Below is a small trained network, with its code and all its weights. Each question gives an input and a target symbol and asks what happens when units are switched off, that is, made to give their printed mean instead of their output.

import numpy as np


def w(rows, s, z=0):
    codes = np.array(rows[::2]) - 128.0
    scale = np.full(codes.shape[1], s)
    scale[-1] = z or s
    return codes * scale


def norm(h):
    return h / np.sqrt((h * h).mean(-1, keepdims=True) + 1e-5)


def f(y):
    return y / 2 * (1 + np.tanh(0.7978845608 * (y + 0.044715 * y**3)))


def softmax(a):
    e = np.exp(a - a.max(-1, keepdims=True))
    return e / e.sum(-1, keepdims=True)


def log_softmax(a):
    a = a - a.max(-1, keepdims=True)
    return a - np.log(np.exp(a).sum(-1, keepdims=True))


def net(x, mask):
    ids = ['ΨΩγεζητ'.index(c) for c in x.split()]
    T = len(ids)
    res = E[ids] + P[:T]
    u = 0
    for l in range(2):
        r = norm(res)
        for j in range(3):
            rows = slice(2 * j, 2 * j + 2)
            q, k, v = (r @ M[l][rows].T for M in (Q, K, V))
            z = softmax(np.where(np.tri(T) > 0, q @ k.T / 2**0.5, -1e9)) @ v
            o = O[l][rows]
            res = res + np.where(mask[u + j], z, o[:, -1]) @ o[:, :-1]
        u += 3
        y = f(norm(res) @ A[l][:, :-1].T + A[l][:, -1])
        res = res + np.where(mask[u : u + 4], y, B[l][:, -1]) @ B[l][:, :-1]
        u += 4
    return log_softmax(norm(res)[-1] @ U[:, :-1].T + U[:, -1])


Q, K, V, O, A, B = {}, {}, {}, {}, {}, {}
E = w([
[156,92,65,222,120,169,39],'Ψ',
[120,97,181,129,42,114,91],'Ω',
[232,93,159,135,181,102,115],'γ',
[213,162,128,54,115,172,64],'ε',
[164,147,124,100,173,229,179],'ζ',
[157,138,136,181,65,116,246],'η',
[116,155,4,116,137,70,116],'τ',
],0.015)
P = w([
[115,49,130,93,48,251,40],'0',
[137,81,127,94,51,220,47],'1',
[134,121,139,85,58,204,63],'2',
[157,142,136,103,76,171,91],'3',
[169,164,133,111,90,131,116],'4',
[149,201,162,124,113,105,136],'5',
[175,223,158,121,132,82,160],'6',
[165,254,179,136,155,49,182],'7',
],0.0086)
Q[0] = w([
[75,120,110,118,168,114,163],'L0H0',
[177,158,168,131,89,141,102],'L0H0',
[7,67,138,139,203,128,123],'L0H1',
[136,152,147,109,147,136,89],'L0H1',
[173,180,126,117,168,152,131],'L0H2',
[109,159,144,133,104,171,162],'L0H2',
],0.016)
K[0] = w([
[84,74,95,157,115,165,109],'L0H0',
[161,198,142,98,160,99,157],'L0H0',
[145,7,123,161,128,233,90],'L0H1',
[142,147,133,156,111,152,174],'L0H1',
[119,163,118,129,185,106,169],'L0H2',
[116,119,172,156,97,185,154],'L0H2',
],0.014)
V[0] = w([
[137,67,201,167,153,119,169],'L0H0',
[249,124,33,98,239,127,198],'L0H0',
[143,99,239,101,74,141,174],'L0H1',
[188,11,226,3,141,174,24],'L0H1',
[216,89,156,125,100,143,54],'L0H2',
[143,169,206,115,139,95,104],'L0H2',
],0.0044)
O[0] = w([
[103,148,89,98,162,124,182,89],'L0H0',
[90,116,196,160,216,174,69,199],'L0H0',
[162,46,180,209,114,122,182,176],'L0H1',
[89,90,134,153,254,33,128,33],'L0H1',
[65,135,226,191,140,132,127,252],'L0H2',
[170,147,115,192,96,147,128,86],'L0H2',
],0.0054,0.0029)
A[0] = w([
[101,159,26,64,144,1,116,6],'L0N0',
[106,132,80,105,57,176,115,238],'L0N1',
[169,133,56,129,189,165,166,118],'L0N2',
[106,184,129,163,109,152,142,29],'L0N3',
],0.0096,0.0018)
B[0] = w([
[69,184,182,2,184,15,59,173],'L0N0',
[68,106,152,111,70,130,94,252],'L0N1',
[46,185,185,228,169,157,86,152],'L0N2',
[115,123,71,66,120,164,190,157],'L0N3',
],0.0071,0.0049)
Q[1] = w([
[194,174,255,227,111,160,109],'L1H0',
[201,54,152,187,188,89,146],'L1H0',
[167,137,217,179,77,166,126],'L1H1',
[192,65,140,172,171,150,132],'L1H1',
[39,101,19,70,60,144,212],'L1H2',
[53,97,97,135,159,7,112],'L1H2',
],0.012)
K[1] = w([
[175,207,146,116,131,119,179],'L1H0',
[184,104,166,160,108,186,113],'L1H0',
[167,160,114,125,140,139,163],'L1H1',
[153,96,163,145,91,175,138],'L1H1',
[96,8,115,131,106,102,100],'L1H2',
[130,98,164,111,151,131,53],'L1H2',
],0.017)
V[1] = w([
[109,202,104,84,148,67,91],'L1H0',
[95,67,144,168,139,1,161],'L1H0',
[74,78,152,169,105,113,58],'L1H1',
[166,202,71,135,147,138,155],'L1H1',
[19,149,159,181,164,186,162],'L1H2',
[41,100,89,40,93,128,140],'L1H2',
],0.007)
O[1] = w([
[183,75,82,64,168,176,103,89],'L1H0',
[155,181,140,152,107,254,152,4],'L1H0',
[172,183,98,134,169,126,209,148],'L1H1',
[82,63,187,163,89,112,40,69],'L1H1',
[34,189,65,72,98,79,123,124],'L1H2',
[181,187,169,150,108,69,112,109],'L1H2',
],0.0073,0.0035)
A[1] = w([
[141,102,178,94,240,116,83,1],'L1N0',
[90,24,139,145,70,81,141,77],'L1N1',
[146,176,160,178,214,191,241,60],'L1N2',
[148,191,88,4,195,125,254,120],'L1N3',
],0.0053,0.0058)
B[1] = w([
[239,182,85,135,145,84,162,137],'L1N0',
[127,134,188,147,175,120,172,137],'L1N1',
[1,104,169,136,59,127,58,170],'L1N2',
[103,68,104,55,210,108,118,254],'L1N3',
],0.0064,0.00077)
U = w([
[106,109,19,248,104,140,43,5],'Ψ',
[92,137,253,172,21,113,93,122],'Ω',
[191,85,200,176,227,87,141,102],'γ',
[194,133,118,16,112,159,67,196],'ε',
[31,146,197,138,204,251,134,51],'ζ',
[149,169,78,152,87,120,249,188],'η',
[29,164,109,87,160,34,102,170],'τ',
],0.0059,0.002)

Each question gives the input, a string of symbols that net reads in full, and the target symbol t.
The units are the heads (2 rows each of Q, K, V and O) and the neurons (one row each of A and B). Each row of codes is followed by its name. A weight is (code - 128) times the scale printed after its matrix; where a second scale follows, it is the last column's (O, A, B and U).
mask holds one flag per unit, layer by layer, with each layer's heads first. A switched-off unit (its flag False) gives its mean, the last column of its rows in O or B, instead of its output. The means were averaged over made-up inputs and are rounded, as every weight is.
A unit's drop is (log p(t) with every unit on - log p(t) with that unit switched off) / (log p(t) with every unit on - log p(t) with every unit switched off).
The circuit of an input: a set's keep is (log p(t) with only the set's units on - log p(t) with every unit switched off) / (log p(t) with every unit on - log p(t) with every unit switched off). Starting from the 12 units with the biggest drops (on a tie, the unit counted first), units are removed one at a time, each time the one whose removal leaves the highest keep (on an exact tie, the one counted first), for as long as the keep stays at least 0.8.
units of the circuit, in order: the units of the circuit, biggest drop first
unit that matters most: the unit with the biggest drop
top k neurons: the k neurons with the biggest drops, biggest first
which heads matter: for each layer, one digit per head in row order, 1 if its drop is at least 0.15 and else 0, layers parted by /
input η ζ ζ γ, target τ: unit that matters most : L1H2
input ε Ψ ε ζ ζ ζ Ψ, target τ: which heads matter : 000 / 101
input Ω Ω ε Ω Ψ Ω Ω, target η: units of the circuit, in order : L0H0, L1H1
input Ω τ ζ γ τ Ψ, target ε: units of the circuit, in order : L0H1, L1H0
input ζ ε γ, target τ: which heads matter : 010 / 001
input ζ Ψ ε ε η η Ψ, target Ω: which heads matter : 010 / 110
input η η τ ε τ η, target ε: which heads matter : 010 / 100
input ζ ζ Ω Ω, target τ: which heads matter : 010 / 001
input η Ψ ζ Ω Ω Ψ, target τ: units of the circuit, in order : L1H2, L1H0
input ε η τ η ε η ζ, target Ω: units of the circuit, in order : L0H1, L1H1
input γ η ε ε, target Ω: units of the circuit, in order : L1H0, L0H0, L0H2, L0H1
input η Ψ η ε ζ ε, target τ: units of the circuit, in order : L1H2, L0H1, L0N2
input η τ η τ ε Ω, target ε: units of the circuit, in order : L1H0, L0N0
input ζ η Ω ζ γ ζ Ω, target τ: which heads matter : 000 / 101
input Ω ε Ψ, target γ: units of the circuit, in order : L0H1, L1H2, L1H1
input η τ η ζ η γ, target Ω: which heads matter : 010 / 100
input η ζ ζ γ ε ε, target γ: top 2 neurons : L0N1, L0N0
input ε τ ε η Ω τ η Ω, target ε: top 3 neurons : L0N0, L0N3, L0N2
input ζ γ η ε ε ζ ζ, target τ: which heads matter : 000 / 101
input Ω τ η η, target ε: units of the circuit, in order : L0H1, L1H0, L0N0, L0N3
